[128 = 0]
[188 113 145 119 196 112 154 132  66 123 104 137 142 118 177 116 123 189
 152 143 142 115 107 154 144 136 153 125 154] -> (93) & <13>
[191 117 158 115 195 147 139 108  38 125  96 154 138 128 155 130 124 177
 164 152 111 107 119 159 141 137 145 116 155] -> (102) & <13>
[184 126 162 117 201 138 159 143  58 113 117 124 134 143 155 131 120 177
 153 149 116 126 120 148 137 133 130 111 147] -> (93) & <7>
[168  96 119 115 176 147 139 130  63 123  60 138 119 130 166 152 137 183
 109 159 168 119 147 129 129 142 121 140 201] -> (88) & <3>
[182 113 144 127 198 113 158 167  65 120  79 129 141 132 180 117 121 182
 135 160 101 137 119 157 135 129 137 119 149] -> (93) & <13>
[164 129 147 104 190 118 154 132  79 117  91 157 153 101 148 143 104 173
 127 158  80 100 121 139 111 148 155 132 133] -> (90) & <13>
[188 127 121  99 160 108 166 126  53 135 104 117 144  88 151 131  93 179
 157 179 120 127 141 136 126 157 134 142 180] -> (91) & <7>
[194 105 126 103 175 138 144 115  64 120  60 120 117 112 144 165 127 179
 132 164 173 118 140 130 125 153 114 167 205] -> (88) & <3>
[166 109 134 119 168 115 144 115 102 138 126 140 117 108 169 130 107 176
 144 148 134 116 135 161 114 142 151 138 141] -> (102) & <13>
[160 112 123  97 149 115 169 122  99 109 121 108 115  97 165 157  87 182
 117 148 142 108 145 117  96 169 126 156 127] -> (90) & <4>
[196 104 113 113 200 150 156 139  47 117  26 101 109 145 173 148 132 181
  97 166 188 120 149 141 141 127 112 155 210] -> (91) & <3>
[176 114 135 115 200 137 142 151  43 104  67 129 150 134 168 120 131 163
 144 152 131  97 117 140 142 138 138 117 159] -> (93) & <4>
[149 121 124  97 162 105 164 138  90 122  91 180 186  69 157 133  81 145
 121 175  79  90 130 149 103 161 136 149 131] -> (91) & <4>
[133 119 135 126 154 133 127 116 147 124 147 139  96 147 158 138 132 151
 110 111 170 129 121 129 120 116 143 118 143] -> (90) & <13>
[150 126 145 131 155 138 118 115  95 141 115 167 118 149 121 107 148 149
 169 129 111 120 116 172 148 126 146 125 132] -> (102) & <13>
[155  94 105 100 165 116 144 132 109 117  73 113 136 100 163 145 111 160
 103 160 165  95 132 115 125 160 125 156 175] -> (91) & <3>
[161 120 137 132 201 127 154 129  47 136  96 120 129 131 152 112 113 176
 142 146 123 123 121 161 139 119 148 122 155] -> (93) & <13>
[195 116 142 131 170 136 137 112  94 132 104 138  96 148 160 133 136 198
 130 131 136 156 133 147 137 120 136 131 185] -> (91) & <7>
[181 108 121  93 169 107 139 132  59 116  77  86 159 101 164 152 116 186
 136 161 153 117 118 119 124 156 126 145 191] -> (91) & <4>
[157 132 140 139 205 144 154 122  58 137 136 157 118 136 115  98 136 172
 147 149 114 143 127 158 127 122 149 110 169] -> (88) & <7>
[185 114 141 127 203 114 164 144  86 119  94 146 147 120 170 120 126 175
 134 155 120 122 110 161 149 132 135 128 134] -> (93) & <13>
[226 107 131  87 188  97 160 143  53 113  65  76 136  84 188 160  94 193
 149 161 194 119 129 111 141 164 128 166 205] -> (102) & <4>
[122 132 147 152 171 136  95 111  76 151 163 220 125 149 115 116 178 153
 177 109  94 134 109 183 127 112 180  79 146] -> (88) & <7>

[125 133 147 122 186 150 127 159 126 128 127 116 126 141 133 107 123 120
 151 144 135 109 129 102 123 147 104 120 130] -> (57) & <68>
[109  76 123 103 119 118 136 133 140 123 138 139 124 109 113 131 118 137
 134  98 131 144 113 131 128 114 124 107 143] -> (57) & <69>
[ 96 150 108 108  94 121 125 109 136 115 120 132 148 110  98 157 147 160
 134 102 147 120  94 128 131 113 145 125 175] -> (55) & <68>
[116  82 137 114 160  99 133 158 147 116 128 144 114 113 120 138 126 140
 130  91 132 140 135 124 129 106 118 112 152] -> (46) & <69>
[123  88 136 131 120 137 124 145 128 112 129 154 131 121 114 127 104 135
 135  95 154 128 103 144 132 130 116 125 137] -> (57) & <69>
[150  86 118 135  91 154 132  76 125 129 137 157 122 117 126 123 125 124
 120 112 142 143 112 136 133  94 115  96 124] -> (55) & <66>
[128 123 150  96 122 150 140 147 151 140 121 108 125 123 134 122 144 108
 157 149  96 154 105 142 139 146 136  97 125] -> (57) & <66>
[ 98  86 143  96 187 110 138 181 140 122 129 135 103 120 133 133 112 136
 151 118 133 133 122 119 126 127  96 112 136] -> (57) & <69>
[126 111 139 125  93 108 131 107 133 117 153 129 107 115 112 150 144 138
 146  88 116 128 153 122 141 100 148  87 194] -> (57) & <73>
[112 135 126  94 120 112 134 139 141 125 129 109 119 105 106 147 153 142
 138 116 114 125 116 123 143 113 133 118 157] -> (57) & <68>
[107 123 127 108 128 123 134 145 134 114 129 128 131 101 110 130 132 148
 122 102 136 115 109 114 138 121 126 126 167] -> (57) & <68>
[191 128 175 133 140 187 125 215 168 116 136 121 109  80 102 135 159 114
 139  71 142 146  90 123 189 113 100 119 201] -> (57) & <73>
[135 122 121 122 114 126 132 139 146 116 131 150 122 106 107 145 143 143
 109  87 144 137 109 131 152  98 127 132 164] -> (55) & <68>
[144  74 120 142 130 127 115 136 128 117 135 169 123 106 127 128 109 136
  88  76 163 138 122 126 133  90 107 132 134] -> (57) & <69>
[126  87 141 120 109 108 142 157 143 127 140 143 111 110 120 133 125 130
 138  98 120 146 117 142 133 117 128 121 141] -> (46) & <69>
